Below is a small trained network, with its code and all its weights. Each question gives an input and a class and asks what happens when units are switched off, that is, made to give their printed mean instead of their output.

import numpy as np


def w(rows, s, z=0):
    codes = np.array(rows[::2]) - 128.0
    scale = np.full(codes.shape[1], s)
    scale[-1] = z or s
    return codes * scale


def f(y):
    return np.maximum(y, 0)


def log_softmax(a):
    a = a - a.max(-1, keepdims=True)
    return a - np.log(np.exp(a).sum(-1, keepdims=True))


def net(x, mask):
    res = np.array(x, float).reshape(1, 4) / 4 @ E
    y = f(res @ A[0][:, :-1].T + A[0][:, -1])
    res = res + np.where(mask, y, B[0][:, -1]) @ B[0][:, :-1]
    return log_softmax(res[-1] @ U[:, :-1].T + U[:, -1])


A, B = {}, {}
E = w([
[151,39,176,64],'x0',
[204,209,46,70],'x1',
[100,110,63,98],'x2',
[2,219,89,145],'x3',
],0.008)
A[0] = w([
[147,120,114,140,92],'n0',
[92,146,102,164,109],'n1',
[163,184,152,119,255],'n2',
[189,76,147,99,187],'n3',
[103,177,111,131,157],'n4',
[171,141,99,89,126],'n5',
[85,182,148,181,191],'n6',
[250,207,172,102,165],'n7',
[91,204,149,171,205],'n8',
[88,112,100,149,193],'n9',
[150,132,118,117,69],'n10',
[80,160,148,184,159],'n11',
[44,119,87,197,161],'n12',
[90,171,108,95,189],'n13',
[148,42,158,132,163],'n14',
[101,175,111,108,193],'n15',
[154,74,86,12,216],'n16',
[215,100,129,157,206],'n17',
[150,50,136,142,130],'n18',
[145,187,175,130,92],'n19',
],0.016,0.0036)
B[0] = w([
[124,113,125,115,139],'n0',
[177,124,119,182,184],'n1',
[52,142,150,114,196],'n2',
[164,20,130,143,231],'n3',
[123,163,144,168,198],'n4',
[147,131,67,82,194],'n5',
[107,161,68,218,218],'n6',
[4,96,32,91,247],'n7',
[73,167,135,199,228],'n8',
[187,144,122,151,178],'n9',
[138,127,95,122,145],'n10',
[143,163,61,178,205],'n11',
[227,159,104,206,229],'n12',
[163,196,133,124,207],'n13',
[125,69,220,135,221],'n14',
[121,201,153,141,204],'n15',
[240,168,155,53,246],'n16',
[108,33,72,103,226],'n17',
[109,88,203,129,199],'n18',
[59,139,158,150,157],'n19',
],0.026,0.011)
U = w([
[73,156,179,124,17],'0',
[128,208,106,109,139],'1',
[119,167,122,251,115],'2',
[116,54,182,194,255],'3',
[98,116,89,100,129],'4',
[44,164,91,184,107],'5',
],0.012,0.0031)

Each question gives the input, the list of numbers given to net, and the class t.
The units are the neurons (one row each of A and B). Each row of codes is followed by its name. A weight is (code - 128) times the scale printed after its matrix; where a second scale follows, it is the last column's (A, B and U).
mask holds one flag per neuron, in row order. A switched-off neuron (its flag False) gives its mean, the last column of its row in B, instead of its output. The means were averaged over made-up inputs and are rounded, as every weight is.
A unit's drop is (log p(t) with every unit on - log p(t) with that unit switched off) / (log p(t) with every unit on - log p(t) with every unit switched off).
The circuit of an input: a set's keep is (log p(t) with only the set's units on - log p(t) with every unit switched off) / (log p(t) with every unit on - log p(t) with every unit switched off). Starting from the 12 units with the biggest drops (on a tie, the unit counted first), units are removed one at a time, each time the one whose removal leaves the highest keep (on an exact tie, the one counted first), for as long as the keep stays at least 0.8.
circuit, biggest first: the units of the circuit, biggest drop first
most important unit: the unit with the biggest drop
top k neurons: the k neurons with the biggest drops, biggest first
drop of u: that unit's drop, to one decimal
input [7,5,5,-5], class 4: most important unit : n16
input [7,6,-5,4], class 1: circuit, biggest first : n16; n14
input [2,1,-8,4], class 5: circuit, biggest first : n12; n16
input [-8,-2,-5,-7], class 5: top 2 neurons : n7; n16
input [-2,5,5,-2], class 1: top 3 neurons : n16; n3; n14
input [-6,8,1,-3], class 5: top 3 neurons : n7; n3; n2
input [5,7,-4,7], class 5: drop of n19 : 0.1
input [2,-2,-8,1], class 5: drop of n12 : 0.5
input [1,3,0,2], class 1: drop of n8 : 0.0
input [-3,2,5,0], class 1: drop of n6 : 0.3
